Here is a tiny trained network, its code and every weight. The questions are about switching its units off for an input and a class, where a switched-off unit gives its printed mean instead of its output.

import numpy as np


def w(rows, s, z=0):
    codes = np.array(rows[::2]) - 128.0
    scale = np.full(codes.shape[1], s)
    scale[-1] = z or s
    return codes * scale


def norm(h):
    return h / np.sqrt((h * h).mean(-1, keepdims=True) + 1e-5)


def f(y):
    return np.maximum(y, 0)


def log_softmax(a):
    a = a - a.max(-1, keepdims=True)
    return a - np.log(np.exp(a).sum(-1, keepdims=True))


def net(x, mask):
    res = np.array(x, float).reshape(1, 3) / 4 @ E
    u = 0
    for l in range(3):
        y = f(norm(res) @ A[l][:, :-1].T + A[l][:, -1])
        res = res + np.where(mask[u : u + 3], y, B[l][:, -1]) @ B[l][:, :-1]
        u += 3
    return log_softmax(norm(res)[-1] @ U[:, :-1].T + U[:, -1])


A, B = {}, {}
E = w([
[104,2,122,86,125],'x0',
[144,122,178,157,69],'x1',
[68,149,79,215,118],'x2',
],0.011)
A[0] = w([
[36,58,24,82,55,136],'0.n0',
[202,194,68,40,228,2],'0.n1',
[111,2,155,71,139,10],'0.n2',
],0.0086,0.0061)
B[0] = w([
[106,156,205,112,226,254],'0.n0',
[174,174,80,129,16,191],'0.n1',
[78,179,2,143,45,198],'0.n2',
],0.011,0.0058)
A[1] = w([
[203,148,232,150,132,1],'1.n0',
[246,205,173,165,117,133],'1.n1',
[69,95,241,195,93,139],'1.n2',
],0.011,0.0085)
B[1] = w([
[5,39,214,156,234,153],'1.n0',
[74,83,177,214,96,254],'1.n1',
[45,79,49,39,80,224],'1.n2',
],0.014,0.008)
A[2] = w([
[43,47,167,115,29,114],'2.n0',
[109,165,169,254,175,2],'2.n1',
[61,36,185,219,174,160],'2.n2',
],0.0093,0.003)
B[2] = w([
[224,211,151,178,90,248],'2.n0',
[127,81,6,31,115,172],'2.n1',
[186,117,158,69,203,221],'2.n2',
],0.013,0.011)
U = w([
[153,193,125,188,2,46],'0',
[99,167,32,8,99,101],'1',
[92,115,226,130,231,254],'2',
],0.016,0.0057)

Each question gives the input, the list of numbers given to net, and the class t.
The units are the neurons (one row each of A and B). Each row of codes is followed by its name. A weight is (code - 128) times the scale printed after its matrix; where a second scale follows, it is the last column's (A, B and U).
mask holds one flag per neuron, layer by layer. A switched-off neuron (its flag False) gives its mean, the last column of its row in B, instead of its output. The means were averaged over made-up inputs and are rounded, as every weight is.
A unit's drop is (log p(t) with every unit on - log p(t) with that unit switched off) / (log p(t) with every unit on - log p(t) with every unit switched off).
The circuit of an input: a set's keep is (log p(t) with only the set's units on - log p(t) with every unit switched off) / (log p(t) with every unit on - log p(t) with every unit switched off). Starting from all 9 units, units are removed one at a time, each time the one whose removal leaves the highest keep (on an exact tie, the one counted first), for as long as the keep stays at least 0.8.
circuit, biggest first: the units of the circuit, biggest drop first
k most important neurons: the k neurons with the biggest drops, biggest first
k most important neurons of layer l: the k neurons of layer l with the biggest drops, biggest first
drop of u: that unit's drop, to one decimal
input [-4,5,-6], class 2: circuit, biggest first : 1.n0
input [-8,0,3], class 1: 4 most important neurons : 2.n1; 2.n0; 0.n1; 1.n2
input [8,2,0], class 0: 2 most important neurons : 2.n0; 0.n2
input [-7,-6,5], class 1: 2 most important neurons : 2.n1; 2.n0
input [1,1,4], class 1: 2 most important neurons of layer 1 : 1.n2; 1.n1
input [-5,0,2], class 1: 3 most important neurons : 2.n1; 1.n2; 0.n1
input [8,1,-1], class 0: 4 most important neurons : 0.n2; 2.n0; 2.n1; 1.n0
input [3,4,7], class 1: 2 most important neurons : 1.n2; 1.n1
input [-8,1,-2], class 2: 3 most important neurons : 0.n2; 1.n1; 2.n2
input [5,1,-4], class 0: 4 most important neurons : 0.n2; 1.n2; 2.n1; 2.n2
input [8,-6,4], class 2: 2 most important neurons : 0.n0; 1.n2
input [-5,-7,-1], class 0: 2 most important neurons : 0.n1; 0.n0
input [-7,-2,-6], class 0: 2 most important neurons of layer 0 : 0.n1; 0.n0
input [4,3,8], class 1: circuit, biggest first : 1.n1
input [8,7,-1], class 0: 2 most important neurons of layer 2 : 2.n0; 2.n1
input [-7,-5,5], class 1: 2 most important neurons of layer 2 : 2.n1; 2.n0
input [2,8,5], class 1: drop of 1.n0 : 0.0
input [-1,4,-1], class 2: drop of 1.n0 : 0.7
input [1,-4,8], class 2: drop of 1.n2 : -0.1
input [3,8,3], class 1: circuit, biggest first : 1.n2
